Below are the code and all the weights of a small trained network. Each question names an input and a class and asks about switching units off, where a switched-off unit gives its printed mean instead of its output.

import numpy as np


def w(rows, s, z=0):
    codes = np.array(rows[::2]) - 128.0
    scale = np.full(codes.shape[1], s)
    scale[-1] = z or s
    return codes * scale


def norm(h):
    return h / np.sqrt((h * h).mean(-1, keepdims=True) + 1e-5)


def f(y):
    return y / 2 * (1 + np.tanh(0.7978845608 * (y + 0.044715 * y**3)))


def log_softmax(a):
    a = a - a.max(-1, keepdims=True)
    return a - np.log(np.exp(a).sum(-1, keepdims=True))


def net(x, mask):
    res = np.array(x, float).reshape(1, 3) / 4 @ E
    u = 0
    for l in range(2):
        y = f(norm(res) @ A[l][:, :-1].T + A[l][:, -1])
        res = res + np.where(mask[u : u + 11], y, B[l][:, -1]) @ B[l][:, :-1]
        u += 11
    return log_softmax(norm(res)[-1] @ U[:, :-1].T + U[:, -1])


A, B = {}, {}
E = w([
[195,228,119,120,116,45],'x0',
[60,178,158,136,2,97],'x1',
[126,65,121,106,104,20],'x2',
],0.01)
A[0] = w([
[117,78,138,98,102,82,79],'L0N0',
[107,110,160,124,133,34,238],'L0N1',
[102,132,144,135,81,177,163],'L0N2',
[154,177,148,112,203,159,76],'L0N3',
[103,126,95,152,121,71,195],'L0N4',
[132,87,112,137,81,2,21],'L0N5',
[135,143,139,140,99,106,70],'L0N6',
[176,50,117,137,160,130,142],'L0N7',
[175,12,113,103,198,96,2],'L0N8',
[76,123,134,122,24,189,24],'L0N9',
[111,50,126,136,237,75,53],'L0N10',
],0.013,0.0017)
B[0] = w([
[180,164,90,144,128,175,188],'L0N0',
[163,128,148,78,128,146,221],'L0N1',
[124,162,81,121,162,35,176],'L0N2',
[177,136,57,133,123,150,178],'L0N3',
[138,89,132,99,131,153,176],'L0N4',
[159,156,138,62,25,138,253],'L0N5',
[124,19,96,113,134,151,153],'L0N6',
[149,125,162,161,93,32,206],'L0N7',
[143,62,176,166,249,120,254],'L0N8',
[54,128,122,130,159,105,220],'L0N9',
[159,86,169,160,198,87,236],'L0N10',
],0.022,0.0086)
A[1] = w([
[128,171,122,124,205,103,103],'L1N0',
[114,45,182,196,144,161,155],'L1N1',
[102,176,175,171,115,131,152],'L1N2',
[135,138,212,111,55,184,166],'L1N3',
[152,125,252,201,160,119,6],'L1N4',
[146,173,73,208,103,222,93],'L1N5',
[76,142,121,146,123,118,106],'L1N6',
[16,158,142,150,133,165,126],'L1N7',
[81,150,132,163,113,117,169],'L1N8',
[52,142,128,163,113,113,139],'L1N9',
[180,160,195,118,143,164,109],'L1N10',
],0.017,0.0024)
B[1] = w([
[110,106,183,113,88,127,217],'L1N0',
[206,120,169,133,140,41,222],'L1N1',
[105,109,107,102,115,118,126],'L1N2',
[136,115,141,88,50,130,217],'L1N3',
[197,136,129,173,207,87,255],'L1N4',
[121,145,109,194,83,184,165],'L1N5',
[139,128,83,102,181,140,159],'L1N6',
[67,133,73,92,195,97,186],'L1N7',
[129,108,74,100,167,132,156],'L1N8',
[92,127,98,108,188,153,180],'L1N9',
[6,135,127,166,125,103,183],'L1N10',
],0.024,0.0089)
U = w([
[153,119,164,31,7,123,159],'0',
[216,95,198,176,187,65,168],'1',
[58,144,62,90,180,130,187],'2',
[105,148,195,141,122,167,2],'3',
[152,175,82,227,77,220,128],'4',
],0.017,0.0063)

Each question gives the input, the list of numbers given to net, and the class t.
The units are the neurons (one row each of A and B). Each row of codes is followed by its name. A weight is (code - 128) times the scale printed after its matrix; where a second scale follows, it is the last column's (A, B and U).
mask holds one flag per neuron, layer by layer. A switched-off neuron (its flag False) gives its mean, the last column of its row in B, instead of its output. The means were averaged over made-up inputs and are rounded, as every weight is.
A unit's drop is (log p(t) with every unit on - log p(t) with that unit switched off) / (log p(t) with every unit on - log p(t) with every unit switched off).
most important unit: the unit with the biggest drop
k most important neurons: the k neurons with the biggest drops, biggest first
top k neurons in layer l: the k neurons of layer l with the biggest drops, biggest first
drop when u is switched off: that unit's drop, to one decimal
input [5,7,-2], class 0: most important unit -> L0N8
input [2,1,-2], class 4: 4 most important neurons -> (L0N8; L0N10; L0N9; L0N7)
input [0,-4,-5], class 4: top 2 neurons in layer 0 -> (L0N3; L0N8)
input [5,4,-4], class 2: 3 most important neurons -> (L0N8; L0N5; L0N10)
input [-1,-3,-4], class 4: 3 most important neurons -> (L0N3; L0N8; L0N10)
input [7,5,-5], class 2: 4 most important neurons -> (L0N8; L0N5; L0N10; L0N0)
input [-8,3,4], class 2: 2 most important neurons -> (L0N9; L0N8)
input [3,-7,-6], class 4: top 3 neurons in layer 0 -> (L0N3; L0N8; L0N10)
input [6,-7,-4], class 4: top 3 neurons in layer 1 -> (L1N5; L1N1; L1N4)
input [-8,7,6], class 2: top 2 neurons in layer 0 -> (L0N9; L0N2)
input [-2,4,2], class 0: top 2 neurons in layer 0 -> (L0N5; L0N1)
input [0,6,1], class 2: top 4 neurons in layer 0 -> (L0N9; L0N2; L0N7; L0N3)
input [-3,5,3], class 0: 2 most important neurons -> (L0N5; L0N1)
input [-1,0,-3], class 2: top neuron in layer 0 -> (L0N0)
input [7,1,1], class 0: drop when L1N5 is switched off -> 0.0
input [-2,0,-1], class 2: drop when L0N8 is switched off -> 0.2
input [6,-7,-5], class 4: drop when L0N3 is switched off -> 0.8
